Below is a small trained network, with its code and all its weights. Each question gives an input and a class and asks what happens when units are switched off, that is, made to give their printed mean instead of their output.

import numpy as np


def w(rows, s, z=0):
    codes = np.array(rows[::2]) - 128.0
    scale = np.full(codes.shape[1], s)
    scale[-1] = z or s
    return codes * scale


def norm(h):
    return h / np.sqrt((h * h).mean(-1, keepdims=True) + 1e-5)


def f(y):
    return y / 2 * (1 + np.tanh(0.7978845608 * (y + 0.044715 * y**3)))


def log_softmax(a):
    a = a - a.max(-1, keepdims=True)
    return a - np.log(np.exp(a).sum(-1, keepdims=True))


def net(x, mask):
    res = np.array(x, float).reshape(1, 8) / 4 @ E
    u = 0
    for l in range(2):
        y = f(norm(res) @ A[l][:, :-1].T + A[l][:, -1])
        res = res + np.where(mask[u : u + 14], y, B[l][:, -1]) @ B[l][:, :-1]
        u += 14
    return log_softmax(norm(res)[-1] @ U[:, :-1].T + U[:, -1])


A, B = {}, {}
E = w([
[124,129,125,127,126,126,126,129,129,128,127],'x0',
[136,135,127,138,123,118,119,128,129,125,121],'x1',
[91,121,197,235,117,153,137,67,230,131,199],'x2',
[124,134,123,133,120,123,126,129,126,128,127],'x3',
[78,73,159,159,127,79,84,164,33,23,204],'x4',
[136,170,215,93,108,124,46,101,73,215,180],'x5',
[101,205,249,108,85,224,185,220,141,62,66],'x6',
[154,229,88,54,131,159,114,22,143,24,187],'x7',
],0.013)
A[0] = w([
[106,125,207,245,94,173,122,92,195,115,200,10],'0.n1',
[91,74,72,131,119,155,200,179,168,39,112,44],'0.n2',
[165,192,133,101,110,164,160,142,204,208,92,54],'0.n3',
[111,187,108,88,120,185,105,87,124,78,152,21],'0.n4',
[136,146,88,60,153,134,144,190,19,145,89,18],'0.n5',
[151,72,163,136,122,150,66,142,87,47,141,24],'0.n6',
[184,160,95,57,101,110,110,187,44,107,86,23],'0.n7',
[89,150,177,80,102,138,83,145,100,209,179,29],'0.n8',
[75,197,244,119,112,152,148,193,98,73,76,38],'0.n9',
[107,78,172,152,100,114,104,181,59,31,195,29],'0.n10',
[74,74,178,167,121,124,153,172,95,204,102,39],'0.n11',
[142,185,118,83,116,186,102,76,120,33,179,42],'0.n12',
[131,182,213,91,82,147,78,110,41,185,171,26],'0.n13',
[100,43,163,190,111,174,97,207,96,174,64,26],'0.n14',
],0.012)
B[0] = w([
[46,47,139,12,133,97,85,127,210,99,81,219],'0.n1',
[187,133,175,205,169,119,45,100,125,75,59,203],'0.n2',
[36,179,124,139,169,142,165,115,43,168,117,234],'0.n3',
[194,154,126,100,121,66,156,170,133,157,143,181],'0.n4',
[60,71,137,69,140,122,94,129,248,121,119,224],'0.n5',
[65,162,100,150,155,112,163,93,96,161,117,155],'0.n6',
[44,70,147,76,126,117,104,98,221,114,114,228],'0.n7',
[187,131,169,185,188,145,80,123,122,98,82,173],'0.n8',
[144,90,84,147,31,208,97,148,91,112,196,253],'0.n9',
[36,219,101,132,195,155,202,76,54,229,77,227],'0.n10',
[189,202,120,113,130,64,143,144,162,113,182,204],'0.n11',
[177,188,124,125,132,37,155,228,168,139,174,248],'0.n12',
[182,123,169,196,188,131,88,81,129,67,37,218],'0.n13',
[176,194,104,91,139,53,154,190,159,131,181,221],'0.n14',
],0.014,0.0058)
A[1] = w([
[67,96,166,152,148,99,152,130,32,80,172,36],'1.n1',
[134,134,136,111,128,157,177,86,152,183,101,53],'1.n2',
[140,156,102,123,135,207,204,84,121,223,71,8],'1.n3',
[186,3,29,149,106,107,69,66,74,199,224,69],'1.n4',
[181,123,86,208,127,133,122,103,144,70,53,14],'1.n5',
[193,151,130,128,122,148,171,129,92,100,139,80],'1.n6',
[196,116,211,131,133,156,42,91,95,158,143,33],'1.n7',
[142,121,160,127,16,233,153,169,107,105,145,33],'1.n8',
[73,114,143,156,149,129,153,131,74,98,186,67],'1.n9',
[76,85,209,154,98,126,160,81,206,128,184,2],'1.n10',
[160,67,100,17,118,137,103,159,58,116,73,41],'1.n11',
[172,194,121,92,95,111,162,71,124,68,181,36],'1.n12',
[144,61,153,191,120,89,164,229,113,198,135,53],'1.n13',
[183,73,90,189,169,135,168,125,128,51,75,33],'1.n14',
],0.013,0.0094)
B[1] = w([
[107,150,116,123,150,118,170,77,106,209,130,150],'1.n1',
[69,130,130,112,178,71,131,143,86,59,102,140],'1.n2',
[37,172,84,158,160,88,132,74,50,179,136,173],'1.n3',
[140,86,148,152,34,250,156,178,70,67,164,254],'1.n4',
[166,143,211,184,149,153,83,109,119,139,101,154],'1.n5',
[135,85,121,115,119,111,103,147,160,149,141,141],'1.n6',
[163,124,167,202,185,129,144,102,166,95,25,156],'1.n7',
[175,13,78,178,81,200,154,71,65,111,180,169],'1.n8',
[106,143,81,125,141,109,129,74,82,189,96,141],'1.n9',
[72,66,74,55,131,112,51,155,168,154,94,155],'1.n10',
[79,110,186,89,111,100,79,82,189,129,113,160],'1.n11',
[194,143,127,114,139,67,157,188,136,233,142,169],'1.n12',
[205,200,102,81,131,45,154,119,163,97,195,169],'1.n13',
[152,152,211,159,193,127,91,68,126,156,72,163],'1.n14',
],0.012,0.0084)
U = w([
[230,196,112,86,127,18,159,185,164,139,197,251],'0',
[34,42,131,42,126,120,79,106,213,116,90,178],'1',
[32,192,89,164,182,112,177,81,5,177,113,32],'2',
[222,135,195,219,190,134,78,81,116,96,39,105],'3',
[171,75,106,161,4,246,158,148,56,93,173,47],'4',
],0.017,0.0012)

Each question gives the input, the list of numbers given to net, and the class t.
The units are the neurons (one row each of A and B). Each row of codes is followed by its name. A weight is (code - 128) times the scale printed after its matrix; where a second scale follows, it is the last column's (A, B and U).
mask holds one flag per neuron, layer by layer. A switched-off neuron (its flag False) gives its mean, the last column of its row in B, instead of its output. The means were averaged over made-up inputs and are rounded, as every weight is.
A unit's drop is (log p(t) with every unit on - log p(t) with that unit switched off) / (log p(t) with every unit on - log p(t) with every unit switched off).
The circuit of an input: a set's keep is (log p(t) with only the set's units on - log p(t) with every unit switched off) / (log p(t) with every unit on - log p(t) with every unit switched off). Starting from the 12 units with the biggest drops (on a tie, the unit counted first), units are removed one at a time, each time the one whose removal leaves the highest keep (on an exact tie, the one counted first), for as long as the keep stays at least 0.8.
circuit, biggest first: the units of the circuit, biggest drop first
most important unit: the unit with the biggest drop
k most important neurons: the k neurons with the biggest drops, biggest first
top k neurons in layer l: the k neurons of layer l with the biggest drops, biggest first
input [5,3,8,8,4,-2,-7,-8], class 0: 4 most important neurons -> (1.n13; 0.n14; 0.n11; 0.n7)
input [2,-2,-7,7,5,5,7,-6], class 1: most important unit -> 0.n5
input [-7,-7,1,4,7,8,6,-2], class 3: 2 most important neurons -> (0.n13; 0.n8)
input [1,-1,7,2,7,-2,1,-7], class 0: 3 most important neurons -> (0.n14; 0.n11; 0.n7)
input [8,1,-8,8,-3,4,-8,-6], class 1: 2 most important neurons -> (0.n5; 1.n11)
input [-6,-8,1,-1,-5,-4,7,-8], class 0: 2 most important neurons -> (0.n14; 1.n13)
input [-5,-8,-4,-8,1,1,-3,-4], class 0: 2 most important neurons -> (0.n14; 0.n11)
input [-5,1,6,-2,1,1,7,6], class 4: top 2 neurons in layer 1 -> (1.n8; 1.n13)
input [-1,0,7,7,-8,8,-3,-6], class 2: 4 most important neurons -> (0.n3; 0.n5; 0.n7; 0.n2)
input [-2,2,-4,-6,8,3,1,6], class 2: top 2 neurons in layer 0 -> (0.n10; 0.n6)
input [-3,-3,-7,-5,-8,8,8,3], class 2: top 3 neurons in layer 0 -> (0.n3; 0.n1; 0.n2)
input [-2,-5,-7,8,1,0,5,-5], class 1: top 2 neurons in layer 0 -> (0.n5; 0.n7)
input [0,1,-2,4,5,6,-2,4], class 3: top 2 neurons in layer 0 -> (0.n13; 0.n8)
input [7,4,0,7,1,-4,-7,-7], class 0: circuit, biggest first -> (1.n13)
input [7,3,-7,-6,-2,2,-8,2], class 4: 2 most important neurons -> (1.n4; 0.n1)
input [3,-5,-3,5,-6,5,2,1], class 2: 2 most important neurons -> (0.n3; 1.n3)
input [6,-1,5,7,7,-4,-7,0], class 2: 2 most important neurons -> (0.n10; 0.n9)
input [2,3,-6,3,1,8,-1,-8], class 0: 2 most important neurons -> (0.n14; 0.n11)
input [-4,-8,-5,-2,-5,-5,-4,4], class 1: top 3 neurons in layer 0 -> (0.n10; 0.n13; 0.n3)
input [0,8,2,7,6,3,3,-3], class 2: most important unit -> 0.n10
input [-7,6,1,-7,0,-6,-2,5], class 3: top 3 neurons in layer 0 -> (0.n2; 0.n14; 0.n11)
